Each row has a name. After each piece below comes the name of the row it's from, unless a question asks for something else. Each question is about the rows just above it.

[-98, -45, 12, 0, -23, 56, -55, 30, -20] -> Mavi
[-70, -56, -29, -17, -3, 29, 1, 20, 0] -> nani
[-68, -57, -30, -31, 2, 44, -23, 27, -14] -> sog
[-74, -55, -7, -5, -4, 59, -7, 11, -8] -> fedun
[-63, -46, 4, 5, -2, 44, -28, 16, -5] -> Naboz
[-55, -56, -12, 3, -2, 40, -14, 18, -13] -> Mera
[-82, -53, 10, -12, -17, 53, -51, 11, -23] -> Fasar
[-67, -33, -21, 3, 4, 27, -9, -14, 14] -> zav
[-70, -69, -16, -11, 6, 33, -6, 10, 7] -> rem
[-68, -64, 1, -11, -10, 64, -32, 30, -1] -> guze
[-91, -47, -2, -7, -10, 32, -5, 14, -25] -> medem
[-103, -71, -34, -24, -16, 46, -24, 20, 20] -> bana
Put [-25, 14, -5, 32, -10, -7, -2, -47, -91] back in order: which row is it?	medem
Count of [5] in Naboz:	1
Count of [-8] in fedun:	1

[29, 5, 30, 10, 13, 12, 4, 26, -12, 17, 2, 26, -1, -15, -16, 5, 8, -5, -10, -18, 7, 5, 7, -7, 3, -10, 25, 13, 0, -20, -13, 6, 9, 20, -38, 10, 22, 7, 22, -2, -11, -13] = darup
[-21, 47, -19, -57, 32, -56, 32, 30, 27, 20, 12, -37, 18, 36, -62, 43, 5, -15, -25, -35, 29, -1, 36, 20, 4, -83, -7, -69, -2, 8, 50, 11, -3, 5, -28, 38, 90, 24, 44, -2, -7, 30] = kimu
[-21, 47, -19, -57, 32, -56, 32, 30, 27, 20, 12, -37, 18, 36, -62, 43, 5, -15, -25, -35, 29, -1, 36, 20, 4, -83, -7, -69, -2, 8, 50, 11, -3, 5, -28, 38, 90, 24, 33, -15, 14, 7] = ril
How many entries does [29, 5, 30, 10, 13, 12, 4, 26, -12, 17, 2, 26, -1, -15, -16, 5, 8, -5, -10, -18, 7, 5, 7, -7, 3, -10, 25, 13, 0, -20, -13, 6, 9, 20, -38, 10, 22, 7, 22, -2, -11, -13] have?	42
Put [-1, 32, 24, 4, 7, 20, -56, -2, -62, -57, 38, 90, -15, -19, 27, -35, 5, 11, -83, 30, 33, -3, 36, -21, -7, 50, 8, 14, 5, -15, 36, 29, -28, 12, 47, 18, -37, 20, -69, 32, -25, 43] back in order: which row is it?	ril

[-10, -27, -27, 17] -> ser
[-41, -46, 23, 19] -> Dof
[3, -32, -17, 27] -> fube
[53, 27, -44, 2] -> mam
[24, -48, -50, 50] -> tigaz
[-7, 35, 21, -27] -> mino
[24, 25, -15, -9] -> sume
[-14, 36, 32, -37] -> Pom
[42, 53, -23, -21] -> Nuto
[90, 14, -91, 31] -> mif
Times [36] occurs in Pom:	1
Times [-27] occurs in ser:	2
[3, 27, -17, -32] is which row reordered?	fube

[22, -11, 32, 24, -1, 0, -9, -10, 2, -1, 15, -2, -4, 3, -3, 24, 0, 5, 6, 4, 12, 10, -10, -4, 11, 8, -1, -8, -6]  Kivo
[24, -12, -34, -66, 1, 2, 57, 6, -26, 30, -66, -20, 13, 6, 21, -18, 16, -30, 12, -4, 2, -4, -4, 2, -26, 13, -17, 6, 27]  Rurav
[-71, 15, -25, 34, 2, -5, -19, 29, 19, 36, 40, -5, -10, 39, -25, -8, -20, -4, 31, -1, -105, -26, -62, 0, 6, 25, 18, -5, -8]  Fute
[-16, -5, -30, 11, -2, 1, -22, 15, 52, 1, 15, -25, -1, 17, -9, -7, -3, -15, 3, -1, -12, 11, -39, 0, 16, -17, 29, -12, 3]  Nivi
[29, -5, 28, -20, -2, 0, -53, -25, -22, -72, -2, 22, -3, -16, 15, 12, 1, 9, -21, 1, 77, 18, -22, -1, -18, 6, -8, 7, -1]  zuro
[12, -3, -19, 23, 1, 2, -15, 15, 15, -6, 13, -1, -1, 13, 5, -9, 2, 2, -7, -2, 26, 3, 7, -2, 13, -27, 16, -7, -2]  rinuv
[-2, 3, 9, 90, -2, 1, 2, 2, 26, 20, 73, 19, -8, 55, -8, 3, -9, 33, -3, 3, 27, -27, 22, -6, 30, -33, 19, -14, -33]  lop
Times [-3] occurs in Rurav:	0
Count of [-72] in zuro:	1
Number of entries in [-2, 3, 9, 90, -2, 1, 2, 2, 26, 20, 73, 19, -8, 55, -8, 3, -9, 33, -3, 3, 27, -27, 22, -6, 30, -33, 19, -14, -33]:	29

[-64, 8, -20, -35, -27, 34, -2, 8, -27, -28, -15, -10, -32, 98, 8, 56, -85] = des
[-34, 69, -26, 53, 71, -1, -6, 31, -102, -8, -30, 33, -74, 9, -12, -18, -28] = Kas
[11, 30, 48, 79, -18, 24, -51, -55, 80, -4, 57, 18, 8, 38, -6, -93, 48] = mesi
Put [-8, 71, -30, -12, -18, -26, 9, -34, -28, -1, 31, -6, -74, 53, -102, 33, 69] back in order: which row is it?	Kas
Number of entries in [11, 30, 48, 79, -18, 24, -51, -55, 80, -4]:	10
Count the entries of [11, 30, 48, 79, -18, 24, -51, -55, 80, -4, 57, 18, 8, 38, -6, -93, 48]:	17
Times [-28] occurs in des:	1

[-75, 24, -26, -26, -12, -9, -36, 36, -7, -40, -96, -37, 19, 34, 37, 11, 4, 11, 17, 11, -38, 18, 20, -65, 1, 15, 48, 9, 15, -27, 48, -30, -41, -11, 68, 5, 21, 54, 21, 34, 36, -25] -> Zorok
[18, 9, -12, 36, 54, -26, -38, -40, 17, -30, 34, -27, 21, 5, 1, 10, -11, -25, -9, -7, 68, -37, 48, 48, 21, -75, -96, 37, 11, 19, 34, -65, 11, -36, 15, 15, 24, 36, -41, 20, 4, -26] -> teguv
[29, -58, -14, 49, 44, -20, -27, 10, 93, 12, 25, 18, 46, 57, -65, 37, 52, -38, -34, -20, 13, -12, 42, -20, -5, 20, -23, -5, 51, 10, 8, -23, 13, 29, -2, -57, -5, -8, 25, -36, -37, 34] -> san
[6, -21, -19, 21, 35, 3, -83, 50, 83, 32, -17, 3, 45, 31, -27, 26, 45, -19, 4, -23, 20, -13, 17, -45, -29, 24, 8, -5, 40, 11, 11, -18, -15, 15, 18, -31, -4, -14, 2, -16, -3, 28] -> firog
[18, -31, 8, 28, -3, -33, -9, -52, -13, -39, 39, 10, -5, 21, -29, -1, -7, -11, -41, 10, -13, 7, -29, 31, 28, -29, -30, 10, 0, -9, -1, -3, 33, 12, -12, -23, -1, 17, 23, -14, -9, -4] -> leli
[18, -29, 6, 29, -1, -34, 76, -54, -16, -39, 39, 47, -5, 20, -27, 1, -3, -15, -39, 9, -13, 7, 24, 32, 26, -10, -26, 8, 1, -11, -3, -5, 33, 13, -14, 26, 4, 15, 26, -17, -30, -2] -> tep
Times [48] occurs in Zorok:	2
Count of [-9] in leli:	3
How many times does leli hold [-29]?	3
Which row holds these entries in another order? [13, 25, 10, -5, -58, 18, -20, -20, 29, -8, 37, -5, 42, 10, -34, 25, -12, -23, 44, 12, 13, 46, -37, 51, -23, -20, -38, -5, 34, -65, -14, 52, 29, 49, 93, 20, -27, 57, -36, 8, -57, -2]	san
Which row holds these entries in another order? [-96, -75, -65, -41, -40, -38, -37, -36, -30, -27, -26, -26, -25, -12, -11, -9, -7, 1, 4, 5, 9, 11, 11, 11, 15, 15, 17, 18, 19, 20, 21, 21, 24, 34, 34, 36, 36, 37, 48, 48, 54, 68]	Zorok

[67, -15, 26, -7] -> zisel
[-18, -18, 4, -18] -> baluv
[58, -58, 56, 103] -> ridu
[-58, 58, 56, 104] -> bomim
[-12, 89, -16, 15] -> Fupe
[4, 34, 7, -47] -> veg
[3, 28, -12, 9] -> peta
[58, 55, 103, -58] -> bofef
Which row holds these entries in another order? [-58, 56, 58, 103]	ridu
Count the entries of [-18, -18]:	2
Put [103, 56, -58, 58] back in order: which row is it?	ridu
Count of [-19] in baluv:	0

[-63, 49, 36, 31, -80, -54] = nez
[40, 90, -62, -56, 7, 34] = vur
[-79, 41, 41, 41, 40, 41] = vore
[-95, 3, 23, -58, -68, 11] = lirof
[-76, 3, 0, -96, -69, 30] = Favu
[10, 102, -7, 26, -73, -45] = mizor
[-40, 19, -64, -24, 110, -3] = vugol
[20, 110, -40, -3, -64, -24] = Bop
[-99, 9, 35, -21, -96, -23] = far
[17, 110, 40, -20, -53, 7] = simeg
[-90, 22, 40, 0, -75, -45] = fulir
Count of [-95] in lirof:	1
Count of [-64] in vugol:	1
Put [-24, -64, -3, -40, 110, 20] back in order: which row is it?	Bop
Times [41] occurs in vore:	4
Count of [-41] in Bop:	0
[-7, 102, 10, -73, -45, 26] is which row reordered?	mizor
Times [110] occurs in vugol:	1

[13, -81, -103, 27, -40, 26] -> Mefi
[24, 24, 12, 24, 12, 11] -> rik
[12, 24, 24, 12, 24, 12] -> Dud
Put [11, 24, 24, 12, 24, 12] back in order: which row is it?	rik
Times [24] occurs in Dud:	3
[12, 24, 12, 24, 24, 12] is which row reordered?	Dud
How many times does Mefi hold [27]?	1

[-6, 10, -5, 9, 13, 5, -1, -9, -1, -26, -1, 6, -12, -12, 24, 18, 7, 11, -7, 4, 19, -11, -22, 11, -18, 0, 1, -11, -12, -15, 5, 13, 16, -8, -12] : laf
[-8, 29, 14, 31, 18, -10, 9, -21, -16, -22, 4, 28, -14, 5, 31, 18, 14, 7, -10, 20, 33, -17, -22, 5, -20, 28, 12, -5, -11, -17, 23, 33, 42, 6, -17] : zifos
[8, -85, -44, -73, 6, -1, -60, 37, -42, 19, 48, -66, 58, -6, 6, 11, 14, 82, 20, -84, 24, 22, 24, 15, 57, -82, -10, 28, 47, 80, -5, 0, -55, -39, -45] : Ton
[1, 55, 36, 52, 12, 18, 11, -5, 32, 18, 9, 45, 1, 42, 26, 9, 29, -8, 3, 32, 44, -12, 10, 0, 14, 54, 19, 9, 12, 6, 43, 55, 60, 41, 39] : zeriz
[1, 19, 11, 18, 7, 3, 12, -7, 16, 2, -4, 17, -4, 12, 6, 5, 4, -7, -2, 19, 12, -3, -2, 5, 1, 22, 9, -2, -1, -1, 11, 18, 24, 10, 14] : Vot
[13, -3, -8, 2, 16, 14, -3, 15, 6, 25, -1, 0, 7, 34, 20, 16, 26, 16, 6, -8, 45, 8, 13, 19, 32, 3, 24, -1, 2, 25, 27, 45, 25, -3, -5] : buson
[5, -15, 4, -8, -6, 9, 1, -12, -26, -12, -7, -12, 11, 11, 13, -5, 18, 16, 7, -1, 10, 13, 19, -1, 7, 5, -1, -11, -22, -11, 0, -9, -18, 24, -12] : naz
How many times does naz hold [-1]?	3
Times [-10] occurs in zifos:	2
Number of entries in [13, -3, -8, 2, 16, 14, -3, 15, 6, 25, -1, 0, 7, 34, 20, 16, 26, 16, 6, -8, 45, 8, 13, 19, 32, 3, 24, -1, 2, 25, 27, 45, 25, -3, -5]:	35
Count of [-17] in zifos:	3
Count of [-6] in naz:	1
Which row holds these entries in another order? [-1, -8, -7, -1, 7, -1, -11, 24, -12, 19, -12, -6, -11, 9, 0, -22, -18, -5, 11, 18, -12, -15, 5, -12, 13, 13, 1, 5, 6, 4, 16, 10, -9, 11, -26]	laf
Number of entries in [1, 55, 36, 52]:	4

